Each row is followed by roughly how far along a hidden order it lies, from 0 to 12. A new part has a new order.
[ -9  16   2  -4  -9  -1  10   5  10   9  -6   4   3 -10   8  -7   0   6
  -3   4   3  -3  -2   4  -9  11   0   3   8  -3 -30  -1 -17  -2  -6   2
   3   7   6  -3  -1  -5   8  21  12   5 -12 -25   3  15 -14 -11   2  10
 -13   4   0  -6   3   0   0  -5  -8  -1   0   2  -5  -1   4  10  -8  -7
   6   4  -1  20 -12 -13   8  -3  -8 -13   5  11  23   1   0 -13   3 -13
   1 -11   8   9   0 -13 -17   3 -12   8   1   2   1   0  -4 -14  -3  -8
 -11  10  14  -9  -6 -27 -14  -2   0  12 -26 -11  14  -8   0  14  20   2
 -12 -10] -> 7
[  3 -50  16 -18   7  17  34  11  36 -18  24   3 -45 -23 -27  20  -5 -23
 -24   7 -21 -30  17 -15   9   6  19  60  -5 -29 -40 -35   2  -4 -13  13
 -29   5  -2 -28  12   8  15  22 -21  -7 -26   1 -41  17 -16  11 -10  20
 -82  -4  11  37  18  11  25 -20  -2   0   4   3   8  20  14  -7 -23  11
 -10  15 -11 -11  13   6  25  11 -19   8  18  13  -2  25  27 -18  -9 -12
  23 -18  -1  12  14 -12  12  68  14  12  10   5 -21 -26  27 -22 -14   9
  23   9  10  -1   0  -8 -40  12 -24  -1  23 -23  22  -1  17  20   2  16
 -11 -11] -> 2
[ -9   8  -8   8   4  -9   7  25  -1   4   3   3  20 -11   1  14   9 -14
   4  13  -6 -34   0 -25  -3  33   6 -31  11 -10 -24  -1   8   3  -7   7
   9   7   9  -8   6  11  16  17   7  16 -29 -33  -1  -3 -10   8   3   0
 -15   0  -6 -14  -9  -5  24   1   3   5   7  18 -18 -11  -2   1 -18 -21
   6  18  -5  -3 -21 -10  29  -2  -2 -12   7   0  11  25  -7 -33  12 -19
  11 -21  17   5 -24 -20 -19  14   3   6  10   2 -31  -6 -18  32  -3 -10
  -5   7 -19  -3   1 -26 -30  -5  -1  -3  15   0 -15  21   0  12  14   1
  -5   8] -> 4
[  4 -72  23 -39   8  19  53  13  39 -23  29   4 -58 -30 -33  26 -11 -28
 -35   5 -24 -36  21 -15  11   4  25  63  -8 -28 -36 -41  -2  -2  -7  14
 -32   4  -2 -28  16   7  15  31 -27  -1 -28  13 -38  17 -12  11 -15  24
 -95  -2   8  55  22  13  18 -24  -3  -8  15   0   7  20  21 -13 -16  12
 -12   8 -14 -18  18   9  21  14 -30  15  18   8  -4  27  27 -13 -14  -8
  30 -19  -5  19  15 -16  13  64  20  15  12   6 -21 -36  33 -42 -24  17
  33   0  19  -3   8  -3 -39  15 -32  -1  38 -22  27  -2  20  17  -9  22
  -9 -17] -> 0
[  3   2   8 -10 -14   7  23  -4  18  -1  10   6 -24 -10   3 -24 -13  13
   2   7   3  20 -11   3 -12  -6   1  51   4  -4 -38 -17 -31 -15  -6   3
  -8   7  10 -10  -5  -9   7  24   1  -5 -11 -16 -16  29 -29 -14 -12  13
 -38   1  13   1  12  14 -14 -16 -11 -11   3  -4  16  14  18  12   0   8
  -9   1   4  28   2  -5  11   6 -24  -6  10  13  26  -2   7  -4 -14  -8
   2 -13  -7   4  23  -7   1  24 -15  11  -2   5  11  -2  14 -46  -6  -3
 -11  19  47 -14 -21 -10 -18   3  -3  22 -43 -22  24 -26  -1   8  19   3
 -18 -17] -> 8
[  0  30 -33  43  15 -26 -23  35 -38  11  -7  -2  60   1   8  20   4 -10
  33  25  -4 -27  -5 -29 -14  33  -7 -80  10  12  20  18  39   3   7   6
  37   2  12   2   1  19  27   1  12  13 -17 -33  22 -29  11   9   0 -26
  23  -3 -34 -28 -30  -7  18   7  12  13   0  25 -36 -37  -5 -11 -18 -30
  -1   3  -8 -10 -36 -17  20   3  31  -9   4 -13  -7  20   1 -40  28  -7
  -1  -4  18  -8 -42 -15 -17 -19   3  -6  12 -10 -30  22 -56  96  14 -19
 -19   9 -56  -2  -2 -15 -17 -23  12 -21  35  27 -48  45 -17   0   7  -5
  16  35] -> 4
[  0 -53  11 -19   5  10  40  16  25 -16  24   1 -36 -32 -18  19  -4 -22
 -15  17 -23 -43  21 -22   5  17  23  36 -12 -26 -39 -27  14  -4   0  19
 -28   5  -5 -29  17  11  17  35 -19  -4 -18  -1 -37   7 -18  17 -20  16
 -81  -6   8  31  14   6  28 -25  -4   0  10   4   1  15   5 -17 -25   5
 -13  14 -10 -20  10   3  38  13 -19   3  21   5  -4  32  32 -27 -14 -18
  23 -18   6  10   8 -16   1  61  13  11   7  -1 -28 -27  17 -14 -12   6
  27   8  12   1  -1 -13 -48   9 -27  -8  41 -14   8  12  16  16  -7  18
  -6  -4] -> 0
[  4 -35  15 -22   2  22  36   5  42 -18  20   2 -39 -17 -28  11  -3 -14
 -18   3 -16  -5   8 -11   7  -6  11  66   0 -30 -45 -41 -11  -7 -19   8
 -24   5   1 -26   2   4   9  25 -16  -9 -26  -6 -40  21 -17   5  -5  21
 -82  -3  15  30  17  13  14 -13  -1   1  -3   5  13  20  18   3 -14  14
 -13  18  -7   0  12   6  22  12 -21   8  15  22   0  18  21 -20  -9  -7
  19 -17  -5  11  17  -7  19  61   8  12   8  11 -10 -21  35 -33 -11   8
  12  11  12  -4  -6  -6 -31  13 -17  12  -2 -28  28 -11  15  24  10   8
 -14 -15] -> 5
[  1  -3 -15  34  11  -7  16  19  11 -13  20  -6  19 -34  -6  22  -5 -18
  26  49 -23 -30   5 -19 -16  14   0  -8 -16 -10 -18 -24  44  -5  17  12
   6   1   6 -21  -5  17  47  21 -17  13 -27 -16 -21  -1  -1  15 -22  -1
 -64 -15 -21  20 -13  -3  13 -18   9  10  -9  31 -15 -12  11 -34 -32   9
 -11   9 -20 -22 -17 -15  56  23   0  11  19   9 -25  20  29 -50  11 -19
  18  -8  -5   2 -14 -15   0  45   7   7   9  -9 -24  -1 -20  22   1 -13
   8   7 -32 -10  -7 -16 -25 -25 -19 -14  54  12 -27  45   9   7 -12   3
  15  38] -> 3
[-12  31  -9   6  -4  -9  -3  18  -8  18 -14   5  34  -4   6   5   5  -2
   6   1   3 -13   0  -8  -3  17  -4 -34  19   1  -9  10  -3   4  -8   2
  14   4  10   2  -1   0  10  14  17  11 -12 -31  16  -4  -6  -7   8  -2
  18   9 -10 -24 -10  -6  10   6  -1   7   3  11 -18 -21  -3   6  -9 -25
   9   9  -4  14 -26 -15   6 -10  10 -15   1  -1  21  10  -7 -18  15 -14
  -2  -6  18   1 -20 -13 -20 -18  -6   3   5   0  -9   6 -26  28   1  -8
 -17  11 -13   1   2 -32 -11  -9   7   2  -7   7  -7   5 -15  10  18   4
  -6  -1] -> 6
[-13  41  16 -11 -17   4   0 -10  18  13 -23   2   7   5  12 -26   1  27
 -13 -13  17  41  -8  40  -7 -14 -15  15  11  -5 -25  -1 -45   1 -12 -14
   7   2   9   9 -13 -19  -6   8  15  -3   2 -17   9  31  -8 -24  14  17
  14  12   7 -13   7  -2 -27   1 -13   4 -19 -13  10   4   4  31  13   5
  15  -6   4  42  -3 -14 -33 -11   2 -16  -8  23  27 -26 -13  10   5  -5
 -11   1  -2   7  18   2 -10 -25 -24   7 -11   4  38  11   9 -51   1  -9
 -22   1  24 -12  -6 -20  18   0   8  31 -71 -15  46 -40   0  16  30  -5
 -18 -33] -> 12
[ -7  10 -13  12   3 -13   1  29 -10   7   5   4  30 -10   0  16   8 -14
   5  15  -5 -33  -2 -28  -5  33   5 -47  13  -6 -17   2  12   1  -4   8
  14   6  11  -3   5  12  19  14   9  19 -30 -36   3  -8  -3   9   2  -5
 -10   1 -10 -17 -13  -6  22   3   6   5   9  20 -27 -17  -4   1 -16 -25
   6  18  -6  -5 -27 -11  32   0   0 -12   8  -4   8  25   3 -30  13 -17
  11 -20  17   3 -30 -20 -19   6   3   3  11   1 -34  -1 -25  43  -3  -9
  -6   7 -27  -3   2 -25 -28  -7   0  -7  19   3 -21  30  -2  10   9   0
  -1  13] -> 3
[   2  -43    3    4   10   20   51   11   53  -22   26   -9  -38  -49
  -26   13   -6  -28  -10   35  -33  -20   30    4  -13  -14    8   60
  -20  -21  -35  -61   28   -7    0    6  -17    4   -2  -36   -3   10
   29   17  -34   -5  -35   21  -46   29    6    7  -13   23 -100  -21
  -11   61    0    2    5  -21   12    5  -25   21    9   13   25  -41
  -58   45   -8   -2  -31   -4    6    1   40   25  -14   30   25   29
  -28   -1   40  -49   -3  -19   32  -12  -15   11   29  -14   31   93
   22   16   13    5   -8  -28   33  -25  -10   -1   22   11  -14  -12
   -1   -1  -16  -19  -32   -4   51   -7   15   25   34   16   -5   10
    7   13] -> 5
[ 10 -38  14 -22  -1  24  38   0  40 -15  29   3 -40 -10 -23  -1  -9 -11
  -9   9 -12   6   1 -10  -2 -12   7  84   2 -21 -45 -54 -21 -16 -19   1
 -18   5   8 -28  -2  -2   7  23 -17  -1 -35  -8 -38  31 -16   3  -8  25
 -81  -6  15  36  13  19  -6 -13   2 -10  -5   5  22  21  29  11  -7  20
 -18  14  -7   8  14   5  22  19 -32  14  19  18   6   1  13 -17 -12   0
  15 -29 -16  17  24  -3  25  55   4  16   8  16  -5 -18  35 -45 -14   9
   7  10  24 -11 -14   7 -20   9 -18  18 -12 -30  33  -7  18  11   7   1
 -19 -16] -> 7
[-12  48 -12  -1 -13  -7 -12   7  -8  26 -27   5  38   0  15 -16   1  13
   5  -5  11   9  -1   6  -7   5 -13 -28  19   8  -2  19 -19   1  -5  -4
  21   3  11  15  -9  -9   2  12  24   7  -2 -22  24   0  -7 -18   6  -1
  35  12  -9 -29  -6  -5 -10   8  -7   2   1   3  -5 -20  -5   4   2 -22
  10  -1   6  31 -27 -18 -15 -18  12 -19  -3  -1  36  -6 -14  -2   9 -14
 -14   8  12   0  -9  -3 -18 -36 -20   2  -2   0  11  17 -24   7   4  -5
 -29  14  11   0  -4 -31   5  -7  13  10 -35   9  -1 -10 -22   8  17   0
 -11 -11] -> 8
[ -9  -3   9 -16  -9   2  21   4  17   2  -9   5 -16 -10   0  -4  -2   4
 -15  -4   1   0  -1   5   1   8   9  14   5  -4 -27   7 -13  -2  -5   7
 -10   6  -1  -4   7  -5   0  19   6  -9   3 -11  -1   9 -23 -12  -2  12
 -15   6   9  -9  10   2   5  -9 -12  -4  10  -3   1  10   0   5  -1  -3
   4  -2   2  15   2  -7   2  -9 -12 -12   6   9  21  10   9  -3  -7 -12
   7  -3  15   4  10 -14 -15  17  -5   6  -2   0   3 -12   8 -21  -6  -2
   0  16  25   0  -6 -28 -22   7  -1  11 -23 -19  21 -25   1  17  22  10
 -10 -17] -> 5
[ -2  29 -20  29  18 -12 -13  20  -1   2  11  -5  45  -5   1  32   6  -4
  19  30  -7 -17  -5 -15 -11  15  -8 -38   3  -2   3 -10  35   4   4   7
  37   2  10  -4 -10  18  25   7   3  36 -34 -32  12  -3  18   4  10 -11
   4  -6 -23  -4 -28  -3   0   9   9  12 -18  25 -36 -23  10  -7  -9 -15
  11  17 -10  -6 -30 -18  30  11   4   2   3   8 -16  14  -2 -37  35   2
   4 -10   2   5 -39 -10  -4  -3   4  -1  12   3 -15  18 -37  62   3 -12
 -16  -6 -55 -13   3 -19   0 -25   3  -2  23   2 -27  43  13   5   6  -9
  12  40] -> 7
[ -6  34 -14  20   7  -9  -2  21   8   7   0  -1  34  -9   6   9   5  -2
  12  21  -6  -9   0 -10 -15  15  -8 -22   8  -7 -15 -13  16   1  -4   4
  24   5  13  -5 -10  13  21  11   7  20 -29 -31   3   5   5   1   8  -4
 -14  -3 -15 -12 -17  -2   2   5   6  14 -15  22 -21 -14   5  -2 -19 -12
  12  17  -8   8 -25 -13  29   4   6  -5   7  12   2   5   2 -37  25 -11
   4  -8   5   5 -24 -12  -6   5  -2   2   9   3 -14  12 -25  40   2 -15
 -17   6 -31 -11  -1 -21 -12 -17   3  -1   7   0 -12  27   6  11  16  -3
   2  16] -> 7
[  2   1   3  18   6   2  18  -2  31 -17  18  -5 -14 -15  -9   0  -6  -2
   7  23 -11  10  -4   1 -19  -3  -2  32  -7 -18 -35 -37   3 -11  -4   7
   1   5   5 -24  -8   9  20  13 -13   2 -28 -19 -29  26  -7  -2  -2  15
 -62  -9   1  18  -2  10  -3 -12   1   4 -18  10  -4  14  25   2 -23  18
  -7   8 -12   8   0  -6  34  24 -13   9  12  29 -12   2  15 -33  12   0
  10 -22 -13  11   3  -9   8  44   1   7   8   3   1  -4   9  -6  -1 -15
  -1   5 -10 -14 -11  -9 -20 -13 -10  14   1 -19  14   4  20  17  20  -1
   2  14] -> 8
[ -7  21 -11  13   7  -8  -5  21  -4   6  -1   1  31  -5   1  17   6  -6
   6  14  -3 -21  -4 -13  -6  19  -2 -29  11  -6 -13  -2  11   3  -6   5
  22   5   9  -3  -2  10  17  13   2  21 -22 -34   6   0   3   4   8  -2
   0   2 -12 -12 -15  -4   8   5   2   8  -6  16 -25 -17   4   4 -12 -19
  10  17  -7  -3 -24 -16  19   2   2  -7   4   5   4  13   2 -29  21  -8
   1 -14  11   5 -24 -14 -14   0  -1   3  10   3 -15   4 -25  35   0 -10
 -11   3 -30  -5   2 -25 -15 -12   2   0   8   0 -11  20   1  12  13  -2
   0  14] -> 6
[ -8  40  -6  16   4  -4  -5  -8  21   7  -6  -5  24 -11   9 -11   2  19
   6  15   2  24   5  22 -27  -9 -19   9  -4  -1 -12 -13   2   1   2   0
  20   5   8   3 -22   1  14   9   6  20 -17 -18   7  24   5 -18  14  11
 -13  -5 -11   7 -12  -1 -25  -1  -3  11 -30   6 -10  -6  11  -6 -15  10
  22   2  -7  29 -15 -12   5   2   2  -4   0  28   2 -23   0 -19  23  -6
  -7   7 -12   8  -2  -1   1   2 -13   3   0   1  18  21 -15   5   6 -16
 -25   0  -9 -20   1 -18  19 -24   8  19 -24  -6  12   7  12  10  22  -5
   1  15] -> 12
